Below is a small trained network, with its code and all its weights. Each question gives an input and a class and asks what happens when units are switched off, that is, made to give their printed mean instead of their output.

import numpy as np


def w(rows, s, z=0):
    codes = np.array(rows[::2]) - 128.0
    scale = np.full(codes.shape[1], s)
    scale[-1] = z or s
    return codes * scale


def f(y):
    return y / 2 * (1 + np.tanh(0.7978845608 * (y + 0.044715 * y**3)))


def log_softmax(a):
    a = a - a.max(-1, keepdims=True)
    return a - np.log(np.exp(a).sum(-1, keepdims=True))


def net(x, mask):
    res = np.array(x, float).reshape(1, 4) / 4 @ E
    y = f(res @ A[0][:, :-1].T + A[0][:, -1])
    res = res + np.where(mask, y, B[0][:, -1]) @ B[0][:, :-1]
    return log_softmax(res[-1] @ U[:, :-1].T + U[:, -1])


A, B = {}, {}
E = w([
[140,179,170,12,173,186,43,158,203,116],'x0',
[109,84,138,158,247,174,198,225,44,138],'x1',
[67,126,166,106,86,68,39,147,109,250],'x2',
[140,158,103,118,139,135,120,126,62,130],'x3',
],0.011)
A[0] = w([
[136,121,161,114,190,192,146,178,169,28,69],'neuron 0',
[236,172,72,106,91,126,180,21,173,39,125],'neuron 1',
[146,173,151,23,107,145,80,91,162,168,82],'neuron 2',
[142,187,174,54,175,251,70,205,166,97,200],'neuron 3',
[82,89,136,137,118,110,103,119,76,207,153],'neuron 4',
[142,146,80,161,139,176,210,159,119,93,58],'neuron 5',
[124,137,116,185,20,42,155,72,122,144,253],'neuron 6',
[202,69,94,161,155,116,222,120,104,89,175],'neuron 7',
[172,166,119,133,110,121,176,114,175,41,194],'neuron 8',
[255,141,178,103,191,210,127,119,137,77,62],'neuron 9',
],0.0086,0.0044)
B[0] = w([
[171,147,78,230,124,171,38,81,82,160,194],'neuron 0',
[104,177,169,63,182,7,213,180,106,202,231],'neuron 1',
[69,170,121,98,161,202,72,126,192,8,194],'neuron 2',
[210,223,194,88,109,132,81,71,227,229,247],'neuron 3',
[125,163,254,169,127,125,97,154,89,137,196],'neuron 4',
[168,69,79,158,107,157,108,131,125,97,183],'neuron 5',
[156,161,106,218,85,145,152,58,44,142,241],'neuron 6',
[126,77,85,148,170,105,143,158,125,104,219],'neuron 7',
[180,118,129,163,153,61,192,131,154,151,199],'neuron 8',
[191,141,89,132,84,182,105,82,114,207,193],'neuron 9',
],0.0091,0.015)
U = w([
[79,123,144,147,162,40,205,198,49,171,253],'0',
[198,179,84,177,19,173,35,37,117,153,109],'1',
[176,186,187,14,212,92,93,150,195,195,209],'2',
[60,181,122,26,86,188,4,100,204,1,26],'3',
[157,49,10,165,180,173,163,136,107,43,42],'4',
],0.0079,0.0047)

Each question gives the input, the list of numbers given to net, and the class t.
The units are the neurons (one row each of A and B). Each row of codes is followed by its name. A weight is (code - 128) times the scale printed after its matrix; where a second scale follows, it is the last column's (A, B and U).
mask holds one flag per neuron, in row order. A switched-off neuron (its flag False) gives its mean, the last column of its row in B, instead of its output. The means were averaged over made-up inputs and are rounded, as every weight is.
A unit's drop is (log p(t) with every unit on - log p(t) with that unit switched off) / (log p(t) with every unit on - log p(t) with every unit switched off).
The circuit of an input: a set's keep is (log p(t) with only the set's units on - log p(t) with every unit switched off) / (log p(t) with every unit on - log p(t) with every unit switched off). Starting from all 10 units, units are removed one at a time, each time the one whose removal leaves the highest keep (on an exact tie, the one counted first), for as long as the keep stays at least 0.8.
circuit, biggest first: the units of the circuit, biggest drop first
top k neurons: the k neurons with the biggest drops, biggest first
drop when u is switched off: that unit's drop, to one decimal
input [4,1,-3,-7], class 1: circuit, biggest first : (neuron 0)
input [0,-2,-8,-2], class 0: circuit, biggest first : (neuron 1; neuron 3)
input [3,-2,3,5], class 3: top 2 neurons : (neuron 1; neuron 2)
input [0,-6,-3,2], class 0: circuit, biggest first : (neuron 3; neuron 1)
input [3,2,-2,4], class 1: top 2 neurons : (neuron 1; neuron 0)
input [4,-1,2,-4], class 3: top 3 neurons : (neuron 1; neuron 2; neuron 8)
input [1,8,3,8], class 2: top 2 neurons : (neuron 6; neuron 3)
input [3,-1,-4,4], class 2: top 2 neurons : (neuron 6; neuron 1)
input [1,-3,-7,4], class 2: top 2 neurons : (neuron 1; neuron 6)
input [0,6,-3,8], class 4: top 4 neurons : (neuron 7; neuron 6; neuron 4; neuron 5)
input [1,0,-7,6], class 2: top 3 neurons : (neuron 1; neuron 6; neuron 8)
input [-5,4,0,2], class 4: circuit, biggest first : (neuron 1; neuron 3)
input [3,2,-3,-2], class 1: top 3 neurons : (neuron 0; neuron 1; neuron 9)
input [1,-8,-6,5], class 2: circuit, biggest first : (neuron 1)
input [-3,3,-4,-5], class 4: drop when neuron 5 is switched off : 0.0
input [7,5,-7,8], class 1: drop when neuron 0 is switched off : 0.3
input [5,-5,1,-8], class 3: drop when neuron 2 is switched off : 1.5
input [-6,3,-1,7], class 4: drop when neuron 1 is switched off : 0.5
input [-2,0,-4,-5], class 0: top 2 neurons : (neuron 1; neuron 2)
input [-2,7,0,-8], class 4: top neuron : (neuron 1)
